Here is a tiny trained network, its code and every weight. The questions are about switching its units off for an input and a class, where a switched-off unit gives its printed mean instead of its output.

import numpy as np


def w(rows, s, z=0):
    codes = np.array(rows[::2]) - 128.0
    scale = np.full(codes.shape[1], s)
    scale[-1] = z or s
    return codes * scale


def norm(h):
    return h / np.sqrt((h * h).mean(-1, keepdims=True) + 1e-5)


def f(y):
    return y / 2 * (1 + np.tanh(0.7978845608 * (y + 0.044715 * y**3)))


def log_softmax(a):
    a = a - a.max(-1, keepdims=True)
    return a - np.log(np.exp(a).sum(-1, keepdims=True))


def net(x, mask):
    res = np.array(x, float).reshape(1, 7) / 4 @ E
    u = 0
    for l in range(2):
        y = f(norm(res) @ A[l][:, :-1].T + A[l][:, -1])
        res = res + np.where(mask[u : u + 8], y, B[l][:, -1]) @ B[l][:, :-1]
        u += 8
    return log_softmax(norm(res)[-1] @ U[:, :-1].T + U[:, -1])


A, B = {}, {}
E = w([
[61,168,127],'x0',
[138,192,185],'x1',
[119,32,200],'x2',
[102,141,192],'x3',
[57,59,200],'x4',
[2,19,102],'x5',
[126,120,143],'x6',
],0.009)
A[0] = w([
[37,173,112,16],'L0N0',
[55,29,193,159],'L0N1',
[177,101,61,253],'L0N2',
[127,196,158,97],'L0N3',
[4,64,170,86],'L0N4',
[161,209,143,142],'L0N5',
[71,136,54,57],'L0N6',
[46,143,32,54],'L0N7',
],0.011,0.0056)
B[0] = w([
[138,63,207,133],'L0N0',
[17,90,255,254],'L0N1',
[193,85,147,212],'L0N2',
[170,135,188,145],'L0N3',
[47,186,175,225],'L0N4',
[198,160,175,179],'L0N5',
[96,103,77,141],'L0N6',
[88,82,72,159],'L0N7',
],0.01,0.0076)
A[1] = w([
[136,220,177,229],'L1N0',
[140,78,89,2],'L1N1',
[230,54,120,118],'L1N2',
[190,91,45,135],'L1N3',
[164,80,243,255],'L1N4',
[55,110,1,94],'L1N5',
[211,25,170,184],'L1N6',
[150,169,64,100],'L1N7',
],0.0094,0.0027)
B[1] = w([
[207,104,196,199],'L1N0',
[136,140,114,117],'L1N1',
[128,41,142,168],'L1N2',
[68,82,118,159],'L1N3',
[121,4,68,254],'L1N4',
[95,255,18,152],'L1N5',
[118,34,142,184],'L1N6',
[95,82,132,136],'L1N7',
],0.0095,0.0066)
U = w([
[140,130,21,160],'0',
[114,198,112,13],'1',
[221,171,152,184],'2',
[146,128,139,63],'3',
[129,66,72,94],'4',
[111,202,116,4],'5',
[147,55,116,111],'6',
[5,102,152,190],'7',
],0.022,0.014)

Each question gives the input, the list of numbers given to net, and the class t.
The units are the neurons (one row each of A and B). Each row of codes is followed by its name. A weight is (code - 128) times the scale printed after its matrix; where a second scale follows, it is the last column's (A, B and U).
mask holds one flag per neuron, layer by layer. A switched-off neuron (its flag False) gives its mean, the last column of its row in B, instead of its output. The means were averaged over made-up inputs and are rounded, as every weight is.
A unit's drop is (log p(t) with every unit on - log p(t) with that unit switched off) / (log p(t) with every unit on - log p(t) with every unit switched off).
most important unit: the unit with the biggest drop
k most important neurons: the k neurons with the biggest drops, biggest first
k most important neurons of layer l: the k neurons of layer l with the biggest drops, biggest first
drop when u is switched off: that unit's drop, to one decimal
input [3,3,-8,0,-5,1,-6], class 2: most important unit : L0N5
input [1,1,-6,-6,-5,-1,-7], class 2: 3 most important neurons : (L1N4; L0N5; L0N2)
input [3,1,3,-3,0,-2,-5], class 6: 2 most important neurons : (L0N4; L1N4)
input [-7,8,4,-4,2,-2,6], class 4: 2 most important neurons : (L1N4; L0N4)
input [6,8,3,2,-7,4,6], class 2: 2 most important neurons : (L0N1; L1N0)
input [-2,-6,-8,-1,0,0,-4], class 0: 2 most important neurons of layer 1 : (L1N5; L1N4)
input [8,3,-6,2,4,0,3], class 2: 2 most important neurons : (L0N1; L1N0)
input [1,-1,-6,-1,6,-2,2], class 2: 2 most important neurons of layer 0 : (L0N1; L0N5)
input [8,0,-5,-4,4,-5,4], class 2: drop when L1N3 is switched off : 0.0
input [8,3,4,-8,4,-6,-1], class 2: drop when L0N1 is switched off : 0.1
input [1,-1,-6,1,-1,1,7], class 0: drop when L0N1 is switched off : 0.2
